[[-15  -1 -11  -3   4  -6   1   2 -18  -2  -4]
 [ 25  15  44  11  25  11 -15  24  14   9 -23]
 [-27  -9  17   2 -14  37  20   6 -40  20  27]
 [  0  -5  47  32  12   3  -4 -23 -25  -5  15]
 [ 28  14  39  -5  12 -11   2  26  34  20  -8]
 [ -5   6  -7  18  24 -20  22 -27  18 -22 -34]]
->
[[ -4 -15  -1 -11  -3   4  -6   1   2 -18  -2]
 [-23  25  15  44  11  25  11 -15  24  14   9]
 [ 27 -27  -9  17   2 -14  37  20   6 -40  20]
 [ 15   0  -5  47  32  12   3  -4 -23 -25  -5]
 [ -8  28  14  39  -5  12 -11   2  26  34  20]
 [-34  -5   6  -7  18  24 -20  22 -27  18 -22]]

[[ 15  15   3 -13   6  -4]
 [-19  15   9 -11  13   0]
 [-37  -7  -7   2  -8   1]]
->
[[ -4  15  15   3 -13   6]
 [  0 -19  15   9 -11  13]
 [  1 -37  -7  -7   2  -8]]

[[  1  -6   0   7  -9  30 -14 -28 -26   0]
 [  4 -20   0  -1 -16  44   0 -36 -33   2]
 [  2  -3  27   8  -6  29 -10 -25 -25   0]]
->
[[  0   1  -6   0   7  -9  30 -14 -28 -26]
 [  2   4 -20   0  -1 -16  44   0 -36 -33]
 [  0   2  -3  27   8  -6  29 -10 -25 -25]]

[[ -6   3  32 -25 -14  -6  -2   4  -5 -13  10  17]
 [  3  -2 -18   1 -24  22 -13  32   6 -26  37  -4]
 [  1  15   1   0  -7   3   3   0 -11  19   4   6]
 [-32  -1  10  -5  16   8  31  16   6   9   2  19]
 [-10  11  12   8  16  12  -6   3 -15  10 -11 -14]
 [  9  -2  -8   3   0  -6   9 -10   2   3   0  -2]]
->
[[ 17  -6   3  32 -25 -14  -6  -2   4  -5 -13  10]
 [ -4   3  -2 -18   1 -24  22 -13  32   6 -26  37]
 [  6   1  15   1   0  -7   3   3   0 -11  19   4]
 [ 19 -32  -1  10  -5  16   8  31  16   6   9   2]
 [-14 -10  11  12   8  16  12  -6   3 -15  10 -11]
 [ -2   9  -2  -8   3   0  -6   9 -10   2   3   0]]

[[ 16  -8 -25  -9  -8]
 [ 36  18 -12  10   9]
 [ -5  46  17  25  26]]
->
[[ -8  16  -8 -25  -9]
 [  9  36  18 -12  10]
 [ 26  -5  46  17  25]]

[[ 18  -9 -14   0  -2 -30  49 -37]
 [-12 -11   1  -2  -3  13  12  20]
 [-18  -2  47   5  -3   5  19  18]
 [ 10 -15   6  -1   2 -22  22 -21]
 [ 24   5   7  -6   0  16 -40 -49]
 [ 18   9  36   0  -1 -18   5 -37]]
->
[[-37  18  -9 -14   0  -2 -30  49]
 [ 20 -12 -11   1  -2  -3  13  12]
 [ 18 -18  -2  47   5  -3   5  19]
 [-21  10 -15   6  -1   2 -22  22]
 [-49  24   5   7  -6   0  16 -40]
 [-37  18   9  36   0  -1 -18   5]]

[[-14  41  -5   0 -30   5 -11  -5  -5  34 -28]
 [ 11 -19 -12  -3  15  -8  -1   6  12 -15  27]
 [ 10 -19 -11  -3  15  -9  -2   6  11 -15  27]
 [ 10 -19 -12  -2  14  -8  -2   6  12 -15  27]
 [-14  41  -5   0 -30   5 -11  -5  -5  32 -28]
 [ -3 -23  19   9  24  30  -4   2  -4  -3 -17]
 [ -3  19  -7  -1 -15  -8  -3  -2   0  11  -2]]
->
[[-28 -14  41  -5   0 -30   5 -11  -5  -5  34]
 [ 27  11 -19 -12  -3  15  -8  -1   6  12 -15]
 [ 27  10 -19 -11  -3  15  -9  -2   6  11 -15]
 [ 27  10 -19 -12  -2  14  -8  -2   6  12 -15]
 [-28 -14  41  -5   0 -30   5 -11  -5  -5  32]
 [-17  -3 -23  19   9  24  30  -4   2  -4  -3]
 [ -2  -3  19  -7  -1 -15  -8  -3  -2   0  11]]
---
[[-27  17 -33  24  29]
 [ 17 -11 -21  15  16]
 [ 42  25 -12   8   5]
 [ 29  22  23 -28 -25]]
->
[[-11 -21]
 [ 25 -12]]

[[  5 -23 -33]
 [ -9 -24  11]
 [  5  41   5]
 [  9 -21 -42]]
->
[[-24  11]
 [ 41   5]]

[[ 41 -22 -46  40  47]
 [-25 -39  -9 -24  10]
 [-38 -38  -5 -38  36]]
->
[[-39  -9]
 [-38  -5]]

[[ 25   8  12]
 [ 11  37  17]
 [-28  26  13]
 [ 45  21  27]
 [ -1  -1   0]]
->
[[37 17]
 [26 13]]

[[ -7  23   6]
 [ 40 -20 -23]
 [ 37 -18   3]
 [-31  31 -23]]
->
[[-20 -23]
 [-18   3]]

[[ -3   1 -39  17]
 [-14  12  19 -34]
 [-40  12   3 -16]]
->
[[12 19]
 [12  3]]
